Here is a tiny trained network, its code and every weight. The questions are about switching its units off for an input and a class, where a switched-off unit gives its printed mean instead of its output.

import numpy as np


def w(rows, s, z=0):
    codes = np.array(rows[::2]) - 128.0
    scale = np.full(codes.shape[1], s)
    scale[-1] = z or s
    return codes * scale


def f(y):
    return y / 2 * (1 + np.tanh(0.7978845608 * (y + 0.044715 * y**3)))


def log_softmax(a):
    a = a - a.max(-1, keepdims=True)
    return a - np.log(np.exp(a).sum(-1, keepdims=True))


def net(x, mask):
    res = np.array(x, float).reshape(1, 6) / 4 @ E
    y = f(res @ A[0][:, :-1].T + A[0][:, -1])
    res = res + np.where(mask, y, B[0][:, -1]) @ B[0][:, :-1]
    return log_softmax(res[-1] @ U[:, :-1].T + U[:, -1])


A, B = {}, {}
E = w([
[114,95,176,225,144,145],'x0',
[118,147,144,145,55,61],'x1',
[80,235,171,148,53,129],'x2',
[180,163,145,63,188,61],'x3',
[2,144,155,53,191,123],'x4',
[97,127,41,156,88,76],'x5',
],0.0096)
A[0] = w([
[101,205,225,43,132,135,255],'neuron 1',
[54,109,101,209,126,107,184],'neuron 2',
[144,58,73,113,114,205,175],'neuron 3',
[179,187,121,156,168,176,221],'neuron 4',
[69,151,73,221,165,140,162],'neuron 5',
[167,47,139,151,178,169,178],'neuron 6',
[120,183,187,118,111,132,249],'neuron 7',
[132,221,162,73,13,131,202],'neuron 8',
[164,121,109,179,100,116,167],'neuron 9',
[114,131,229,158,142,122,99],'neuron 10',
[210,126,126,60,113,107,117],'neuron 11',
[128,108,153,130,189,135,224],'neuron 12',
[98,124,122,158,180,62,138],'neuron 13',
[66,112,77,64,205,136,169],'neuron 14',
[113,190,50,103,96,98,200],'neuron 15',
[152,138,84,109,111,90,123],'neuron 16',
[122,62,25,132,121,140,97],'neuron 17',
[138,105,92,165,81,111,172],'neuron 18',
[142,161,187,186,82,140,225],'neuron 19',
[141,133,60,54,175,135,214],'neuron 20',
[76,193,114,90,166,188,165],'neuron 21',
],0.011,0.0032)
B[0] = w([
[154,167,178,195,180,107,247],'neuron 1',
[171,142,178,49,117,107,189],'neuron 2',
[134,108,131,203,200,178,194],'neuron 3',
[178,143,122,141,111,198,166],'neuron 4',
[199,143,138,51,91,114,174],'neuron 5',
[113,105,155,155,145,196,205],'neuron 6',
[122,129,202,186,204,143,192],'neuron 7',
[97,94,146,203,233,157,232],'neuron 8',
[117,189,138,165,113,95,175],'neuron 9',
[73,106,128,186,122,160,174],'neuron 10',
[200,92,55,58,74,66,180],'neuron 11',
[184,127,133,143,113,180,179],'neuron 12',
[163,94,170,126,65,147,149],'neuron 13',
[157,165,74,124,110,132,219],'neuron 14',
[77,139,117,178,157,85,186],'neuron 15',
[93,146,68,135,162,112,155],'neuron 16',
[132,85,151,184,203,154,185],'neuron 17',
[86,126,155,158,126,105,177],'neuron 18',
[171,214,165,157,142,143,200],'neuron 19',
[180,119,17,99,129,75,204],'neuron 20',
[138,254,110,129,137,73,193],'neuron 21',
],0.0089,0.013)
U = w([
[96,92,146,88,49,56,29],'0',
[195,188,106,98,121,100,185],'1',
[93,89,58,22,98,156,3],'2',
[184,61,88,85,146,129,129],'3',
[74,88,2,161,158,93,187],'4',
[104,168,24,45,104,5,118],'5',
[69,140,249,173,181,140,159],'6',
],0.008,0.0025)

Each question gives the input, the list of numbers given to net, and the class t.
The units are the neurons (one row each of A and B). Each row of codes is followed by its name. A weight is (code - 128) times the scale printed after its matrix; where a second scale follows, it is the last column's (A, B and U).
mask holds one flag per neuron, in row order. A switched-off neuron (its flag False) gives its mean, the last column of its row in B, instead of its output. The means were averaged over made-up inputs and are rounded, as every weight is.
A unit's drop is (log p(t) with every unit on - log p(t) with that unit switched off) / (log p(t) with every unit on - log p(t) with every unit switched off).
The circuit of an input: a set's keep is (log p(t) with only the set's units on - log p(t) with every unit switched off) / (log p(t) with every unit on - log p(t) with every unit switched off). Starting from the 12 units with the biggest drops (on a tie, the unit counted first), units are removed one at a time, each time the one whose removal leaves the highest keep (on an exact tie, the one counted first), for as long as the keep stays at least 0.8.
units of the circuit, in order: the units of the circuit, biggest drop first
top k neurons: the k neurons with the biggest drops, biggest first
drop when u is switched off: that unit's drop, to one decimal
input [0,3,-5,6,7,-1], class 5: units of the circuit, in order	[neuron 20; neuron 8]
input [-2,-2,5,4,1,8], class 4: units of the circuit, in order	[neuron 15; neuron 19]
input [1,-5,-6,-1,6,-2], class 4: units of the circuit, in order	[neuron 20]
input [-4,7,-2,-3,-7,6], class 4: units of the circuit, in order	[neuron 16; neuron 15]
input [7,-1,2,-8,1,6], class 1: top 2 neurons	[neuron 5; neuron 8]
input [-8,8,2,0,8,3], class 4: units of the circuit, in order	[neuron 8; neuron 20; neuron 14]
input [3,1,-5,5,-6,-7], class 3: units of the circuit, in order	[neuron 11; neuron 21]
input [-6,-2,0,-7,-5,0], class 6: top 2 neurons	[neuron 20; neuron 14]
input [-7,-7,8,7,5,6], class 5: top 2 neurons	[neuron 21; neuron 20]
input [-6,-2,-3,5,-7,7], class 5: units of the circuit, in order	[neuron 11; neuron 20]
input [-7,-5,0,3,7,-6], class 1: top 2 neurons	[neuron 1; neuron 12]
input [-5,7,3,-6,1,6], class 6: top 2 neurons	[neuron 8; neuron 20]
input [-7,8,0,-3,4,2], class 4: top 2 neurons	[neuron 19; neuron 8]
input [-6,5,5,3,0,4], class 6: units of the circuit, in order	[neuron 8]
input [-8,-2,-2,-5,6,4], class 5: drop when neuron 21 is switched off	0.3
input [-3,-3,-3,3,-4,6], class 4: drop when neuron 17 is switched off	0.3
input [5,-2,-4,-4,7,6], class 2: drop when neuron 1 is switched off	0.2
